-15	42	-13	26	5
-19	-14	-21	-38	-13
-13	-21	34	9	31
->
-14	-21
-21	34

-28	3	48
12	-10	9
-25	-12	43
->
-10	9
-12	43

-14	20	-20	-23
2	-16	21	33
33	-44	17	25
8	2	-11	-18
->
-16	21
-44	17

32	-45	-6
-48	-5	22
3	-12	-44
14	4	8
->
-5	22
-12	-44

33	-7	-18	-2
43	-8	-22	-12
52	14	11	-31
->
-8	-22
14	11

8	-14	1	1
-7	-4	0	-2
16	-7	-1	8
32	14	-47	27
->
-4	0
-7	-1

3	-23	0	22	23
10	26	9	-22	-8
35	-28	23	10	5
-5	-3	-8	-4	-3
-2	38	-41	-27	-28
->
26	9
-28	23

14	-5	20
-3	-7	-12
-11	-31	53
->
-7	-12
-31	53

-18	-8	22	-1
-5	-10	15	17
50	-12	-21	-5
->
-10	15
-12	-21
---
-7	20	2	26	4	-18	-4	-13	1	6	-1	-3
1	-37	3	-13	14	3	8	21	2	0	5	13
1	-12	15	-17	16	2	2	-21	-1	-7	11	9
-20	-3	22	-8	18	-30	-14	-27	15	-7	19	17
14	-25	14	-27	0	32	1	23	0	-7	8	4
13	-10	-6	-5	-4	16	14	7	14	-2	7	0
-4	-16	11	6	8	16	0	-9	-11	-2	-11	3
4	6	-42	5	-39	12	8	3	8	-4	8	-46
->
-1	-3	-7	20	2	26	4	-18	-4	-13	1	6
5	13	1	-37	3	-13	14	3	8	21	2	0
11	9	1	-12	15	-17	16	2	2	-21	-1	-7
19	17	-20	-3	22	-8	18	-30	-14	-27	15	-7
8	4	14	-25	14	-27	0	32	1	23	0	-7
7	0	13	-10	-6	-5	-4	16	14	7	14	-2
-11	3	-4	-16	11	6	8	16	0	-9	-11	-2
8	-46	4	6	-42	5	-39	12	8	3	8	-4

-4	10	6
-9	35	3
-8	0	24
1	-19	5
8	-16	6
8	28	5
-6	-40	3
12	-45	-7
->
10	6	-4
35	3	-9
0	24	-8
-19	5	1
-16	6	8
28	5	8
-40	3	-6
-45	-7	12

-21	-3	22	38	-7	-40	-49	-39	0	15	-22	29	6	21	38	-17
-6	-5	-2	4	-5	1	0	-2	12	-4	-7	1	-4	-1	10	-7
->
38	-17	-21	-3	22	38	-7	-40	-49	-39	0	15	-22	29	6	21
10	-7	-6	-5	-2	4	-5	1	0	-2	12	-4	-7	1	-4	-1

-1	1	2
-3	-2	-1
2	3	11
47	3	4
43	1	0
-55	0	12
->
1	2	-1
-2	-1	-3
3	11	2
3	4	47
1	0	43
0	12	-55

-6	-24	28	31	-52	17	34	43	-24	-3	-37	-11	22	13	-37	28
-1	-14	-11	2	-34	49	-10	-5	-8	18	4	-47	-11	-18	35	-11
->
-37	28	-6	-24	28	31	-52	17	34	43	-24	-3	-37	-11	22	13
35	-11	-1	-14	-11	2	-34	49	-10	-5	-8	18	4	-47	-11	-18

-7	-11	-5	-4	-5	-12	-11	-9	-11	-10	-4	-5	-11	-11	-5	-11
29	-23	40	40	32	-24	-27	-12	-26	-22	39	30	-27	-23	29	-28
-28	17	-25	-23	-17	18	24	28	20	26	-22	-9	24	19	-8	24
->
-5	-11	-7	-11	-5	-4	-5	-12	-11	-9	-11	-10	-4	-5	-11	-11
29	-28	29	-23	40	40	32	-24	-27	-12	-26	-22	39	30	-27	-23
-8	24	-28	17	-25	-23	-17	18	24	28	20	26	-22	-9	24	19

-9	28	2	42	-13	36	-11
-14	31	-1	45	-13	36	-10
-10	29	1	42	-15	36	-12
2	-16	5	-16	-12	-24	22
-1	-14	3	-15	-15	-24	22
0	-15	4	-15	-13	-24	22
->
36	-11	-9	28	2	42	-13
36	-10	-14	31	-1	45	-13
36	-12	-10	29	1	42	-15
-24	22	2	-16	5	-16	-12
-24	22	-1	-14	3	-15	-15
-24	22	0	-15	4	-15	-13

18	-2	31	5	-41
-26	-26	-7	1	-27
39	-43	41	-9	8
-33	29	45	-42	-40
->
5	-41	18	-2	31
1	-27	-26	-26	-7
-9	8	39	-43	41
-42	-40	-33	29	45
---
1	-46	18	0
44	-8	-31	47
-16	-15	17	10
-26	38	23	-40
->
-46	18
-8	-31

6	12	29	-7	19
-26	18	-8	34	26
19	-37	3	-45	-40
20	-35	-21	-27	-40
->
12	29
18	-8

-25	4	31	0	54
38	-39	42	43	-51
->
4	31
-39	42

-2	-14	-8
0	40	18
-5	-3	-17
0	28	-4
17	-13	9
->
-14	-8
40	18

30	23	-47	1	-7
8	39	-6	-2	10
->
23	-47
39	-6

25	-48	29	-41
23	-25	36	11
-32	16	-49	1
-6	37	-7	2
18	-36	21	-39
->
-48	29
-25	36

44	-29	-17	-4
44	-25	-15	-5
->
-29	-17
-25	-15

-23	-48	-50
-12	-28	-30
->
-48	-50
-28	-30
---
0	20	-49	25	27	6	-3	2	3	-15	25	15	30	28
6	13	-38	27	16	2	-4	-5	-4	-18	16	7	32	27
-1	33	-40	27	22	16	-10	35	-6	-5	22	7	20	44
6	18	-36	30	-1	-6	-23	-18	-14	-11	15	-5	33	53
->
6	18	-36	30	-1	-6	-23	-18	-14	-11	15	-5	33	53
6	13	-38	27	16	2	-4	-5	-4	-18	16	7	32	27
-1	33	-40	27	22	16	-10	35	-6	-5	22	7	20	44
0	20	-49	25	27	6	-3	2	3	-15	25	15	30	28

-4	1	-7	4	19	-5	5	10
-4	13	-9	-26	-8	24	-1	9
-4	-22	11	5	-8	-5	46	21
->
-4	-22	11	5	-8	-5	46	21
-4	1	-7	4	19	-5	5	10
-4	13	-9	-26	-8	24	-1	9

-16	3	0	19	-17	-11	6	23	-1	6	-12	7	-8	-9
-9	-8	-39	-14	8	-44	33	0	-6	3	5	9	16	0
-14	-15	-26	-6	-10	-35	46	25	-31	35	0	28	5	-11
11	8	28	0	-15	16	-17	8	-14	-6	7	-10	-18	-4
-5	1	19	-14	-3	-5	24	28	-10	8	-3	25	-2	-12
->
11	8	28	0	-15	16	-17	8	-14	-6	7	-10	-18	-4
-5	1	19	-14	-3	-5	24	28	-10	8	-3	25	-2	-12
-16	3	0	19	-17	-11	6	23	-1	6	-12	7	-8	-9
-14	-15	-26	-6	-10	-35	46	25	-31	35	0	28	5	-11
-9	-8	-39	-14	8	-44	33	0	-6	3	5	9	16	0

-39	1	-35	-19	-38	25	-22	-4	-9	17	8
5	9	-5	-42	2	-32	10	22	-7	-35	-35
-10	0	-18	9	-18	24	-14	0	-1	35	36
-3	-2	17	-24	-6	-19	7	3	-10	37	8
->
-3	-2	17	-24	-6	-19	7	3	-10	37	8
5	9	-5	-42	2	-32	10	22	-7	-35	-35
-10	0	-18	9	-18	24	-14	0	-1	35	36
-39	1	-35	-19	-38	25	-22	-4	-9	17	8

-2	-43	5
-30	16	21
-24	-25	-32
->
-30	16	21
-2	-43	5
-24	-25	-32

-14	48	-3	-31	32	-8
22	-25	-17	-4	-1	-3
-9	12	16	22	12	36
26	-55	26	-45	-22	-3
-23	9	4	21	-22	-17
-15	24	8	27	14	27
->
26	-55	26	-45	-22	-3
-9	12	16	22	12	36
-15	24	8	27	14	27
-23	9	4	21	-22	-17
-14	48	-3	-31	32	-8
22	-25	-17	-4	-1	-3
